Below is a small trained network, with its code and all its weights. Each question gives an input and a class and asks what happens when units are switched off, that is, made to give their printed mean instead of their output.

import numpy as np


def w(rows, s, z=0):
    codes = np.array(rows[::2]) - 128.0
    scale = np.full(codes.shape[1], s)
    scale[-1] = z or s
    return codes * scale


def norm(h):
    return h / np.sqrt((h * h).mean(-1, keepdims=True) + 1e-5)


def f(y):
    return np.maximum(y, 0)


def log_softmax(a):
    a = a - a.max(-1, keepdims=True)
    return a - np.log(np.exp(a).sum(-1, keepdims=True))


def net(x, mask):
    res = np.array(x, float).reshape(1, 4) / 4 @ E
    u = 0
    for l in range(3):
        y = f(norm(res) @ A[l][:, :-1].T + A[l][:, -1])
        res = res + np.where(mask[u : u + 10], y, B[l][:, -1]) @ B[l][:, :-1]
        u += 10
    return log_softmax(norm(res)[-1] @ U[:, :-1].T + U[:, -1])


A, B = {}, {}
E = w([
[100,141,114,161,110,104,2,227,88],'x0',
[171,101,129,138,95,78,167,125,89],'x1',
[103,176,68,81,191,95,182,209,144],'x2',
[135,206,218,127,63,104,93,121,171],'x3',
],0.0087)
A[0] = w([
[144,113,50,123,193,96,129,152,192,68],'L0N1',
[110,92,93,180,156,162,109,177,49,129],'L0N2',
[90,94,88,182,155,129,136,134,161,50],'L0N3',
[153,130,184,98,163,160,200,144,179,13],'L0N4',
[146,91,70,59,196,186,162,35,58,91],'L0N5',
[255,31,125,167,122,43,128,156,114,114],'L0N6',
[64,91,153,95,219,148,67,60,235,3],'L0N7',
[68,170,196,178,252,229,76,155,106,237],'L0N8',
[122,115,190,79,23,194,108,125,111,86],'L0N9',
[146,164,232,37,82,136,113,117,198,74],'L0N10',
],0.0066,0.0031)
B[0] = w([
[70,71,142,114,120,76,196,146,253,198],'L0N1',
[123,247,138,185,179,67,59,45,106,217],'L0N2',
[138,142,81,224,96,152,65,87,129,154],'L0N3',
[229,149,165,80,148,124,122,13,167,182],'L0N4',
[99,210,139,212,147,103,133,28,79,254],'L0N5',
[193,164,51,178,79,178,167,212,210,215],'L0N6',
[189,167,68,192,67,228,169,192,214,178],'L0N7',
[178,91,89,224,102,92,172,175,185,249],'L0N8',
[105,94,192,97,232,125,143,155,133,197],'L0N9',
[63,223,138,208,150,137,139,104,11,220],'L0N10',
],0.0067,0.0052)
A[1] = w([
[55,212,168,76,130,72,164,169,133,48],'L1N1',
[134,66,115,173,88,179,92,75,115,27],'L1N2',
[146,44,164,114,116,226,73,94,81,16],'L1N3',
[113,135,180,80,128,106,146,175,190,166],'L1N4',
[162,129,49,86,154,100,197,175,166,130],'L1N5',
[174,107,111,124,66,120,196,163,76,1],'L1N6',
[175,165,141,150,141,104,175,68,161,250],'L1N7',
[197,101,126,218,113,209,104,99,116,148],'L1N8',
[84,126,83,103,101,255,79,127,206,33],'L1N9',
[105,151,110,112,152,110,85,174,165,163],'L1N10',
],0.0092,0.0028)
B[1] = w([
[74,89,211,163,158,112,139,114,128,174],'L1N1',
[124,207,152,60,197,52,179,190,103,158],'L1N2',
[67,74,123,87,170,1,165,136,222,138],'L1N3',
[83,66,135,152,186,128,160,97,121,153],'L1N4',
[98,146,172,62,67,114,133,154,155,193],'L1N5',
[253,183,81,155,74,117,153,220,231,142],'L1N6',
[112,110,113,108,112,157,55,147,113,245],'L1N7',
[53,86,132,62,118,134,180,163,187,216],'L1N8',
[219,145,66,140,115,164,219,197,183,140],'L1N9',
[164,44,142,158,131,183,136,123,130,172],'L1N10',
],0.0094,0.011)
A[2] = w([
[126,126,2,130,155,113,177,102,54,36],'L2N1',
[76,121,49,216,157,64,163,96,97,138],'L2N2',
[76,61,18,67,211,71,169,115,145,84],'L2N3',
[203,175,142,36,193,244,216,8,62,5],'L2N4',
[150,224,191,148,21,57,156,175,101,204],'L2N5',
[116,143,118,145,96,108,66,100,43,55],'L2N6',
[112,28,141,160,116,119,13,225,71,45],'L2N7',
[67,113,160,38,107,122,116,135,178,80],'L2N8',
[104,131,91,42,121,192,148,50,183,145],'L2N9',
[68,58,112,161,244,195,98,157,150,198],'L2N10',
],0.0081,0.0032)
B[2] = w([
[104,167,153,193,157,198,123,89,118,160],'L2N1',
[132,139,183,166,145,142,144,94,143,196],'L2N2',
[96,120,244,136,124,155,88,118,113,234],'L2N3',
[174,102,53,117,87,100,44,121,71,196],'L2N4',
[126,133,92,176,173,198,155,112,162,224],'L2N5',
[157,115,123,143,150,102,93,137,110,137],'L2N6',
[159,138,78,47,104,94,105,63,84,209],'L2N7',
[130,71,137,92,154,97,145,149,80,212],'L2N8',
[160,144,81,149,125,60,80,179,103,230],'L2N9',
[164,148,108,103,102,141,157,104,102,255],'L2N10',
],0.011,0.0075)
U = w([
[212,126,44,56,74,38,44,77,65,254],'0',
[72,205,230,250,197,186,129,17,89,37],'1',
[42,51,245,2,171,47,218,188,179,54],'2',
[230,178,50,184,78,200,215,214,245,83],'3',
],0.012,0.0039)

Each question gives the input, the list of numbers given to net, and the class t.
The units are the neurons (one row each of A and B). Each row of codes is followed by its name. A weight is (code - 128) times the scale printed after its matrix; where a second scale follows, it is the last column's (A, B and U).
mask holds one flag per neuron, layer by layer. A switched-off neuron (its flag False) gives its mean, the last column of its row in B, instead of its output. The means were averaged over made-up inputs and are rounded, as every weight is.
A unit's drop is (log p(t) with every unit on - log p(t) with that unit switched off) / (log p(t) with every unit on - log p(t) with every unit switched off).
The circuit of an input: a set's keep is (log p(t) with only the set's units on - log p(t) with every unit switched off) / (log p(t) with every unit on - log p(t) with every unit switched off). Starting from the 12 units with the biggest drops (on a tie, the unit counted first), units are removed one at a time, each time the one whose removal leaves the highest keep (on an exact tie, the one counted first), for as long as the keep stays at least 0.8.
units of the circuit, in order: the units of the circuit, biggest drop first
most important unit: the unit with the biggest drop
top k neurons: the k neurons with the biggest drops, biggest first
k most important neurons of layer l: the k neurons of layer l with the biggest drops, biggest first
drop when u is switched off: that unit's drop, to one decimal
input [0,-8,-7,-2], class 3: units of the circuit, in order : L1N9
input [-7,-8,-4,-2], class 3: top 2 neurons : L0N7; L1N9
input [-8,7,4,0], class 0: top 3 neurons : L0N4; L0N8; L2N4
input [-3,4,3,-3], class 3: top 2 neurons : L0N6; L1N5
input [-6,1,1,-6], class 0: 3 most important neurons of layer 0 : L0N8; L0N10; L0N4
input [-1,-6,-5,-5], class 3: top 4 neurons : L0N7; L1N9; L0N10; L1N8
input [-7,7,-8,4], class 2: units of the circuit, in order : L1N8; L1N2
input [7,2,-1,-8], class 1: top 4 neurons : L0N2; L1N7; L2N2; L2N1
input [4,-2,-4,-5], class 1: top 4 neurons : L0N2; L1N7; L2N2; L1N2
input [5,7,-5,6], class 3: units of the circuit, in order : L2N5; L2N3
input [-8,2,7,-1], class 0: top 2 neurons : L2N4; L0N4
input [-1,0,6,7], class 1: top 2 neurons : L0N10; L1N8
input [-5,7,-3,-2], class 3: top 2 neurons : L0N6; L1N6
input [-4,3,3,-7], class 1: most important unit : L0N5
input [2,4,4,-6], class 1: top 2 neurons : L0N2; L1N8
input [0,-3,7,8], class 1: top 2 neurons : L0N10; L1N8
input [-8,3,7,2], class 0: top 3 neurons : L0N4; L2N4; L1N8
input [2,5,6,-5], class 2: top 3 neurons : L1N5; L0N1; L0N10
input [-5,5,3,7], class 1: top 2 neurons : L0N10; L1N1
input [-3,8,1,-4], class 3: units of the circuit, in order : L0N6
input [5,-2,-6,-2], class 2: top 4 neurons : L1N8; L1N2; L1N7; L0N5
input [-8,-7,-7,-7], class 0: 2 most important neurons of layer 2 : L2N4; L2N9
input [-4,-2,-7,5], class 2: drop when L0N5 is switched off : 0.1
input [-8,-1,-7,5], class 0: drop when L2N4 is switched off : 0.4
input [6,-5,4,-8], class 1: drop when L0N2 is switched off : 1.7
input [3,7,-8,0], class 2: drop when L1N8 is switched off : 0.5
input [-4,6,4,7], class 1: units of the circuit, in order : L0N10
input [5,-3,-7,5], class 2: 2 most important neurons of layer 1 : L1N7; L1N3
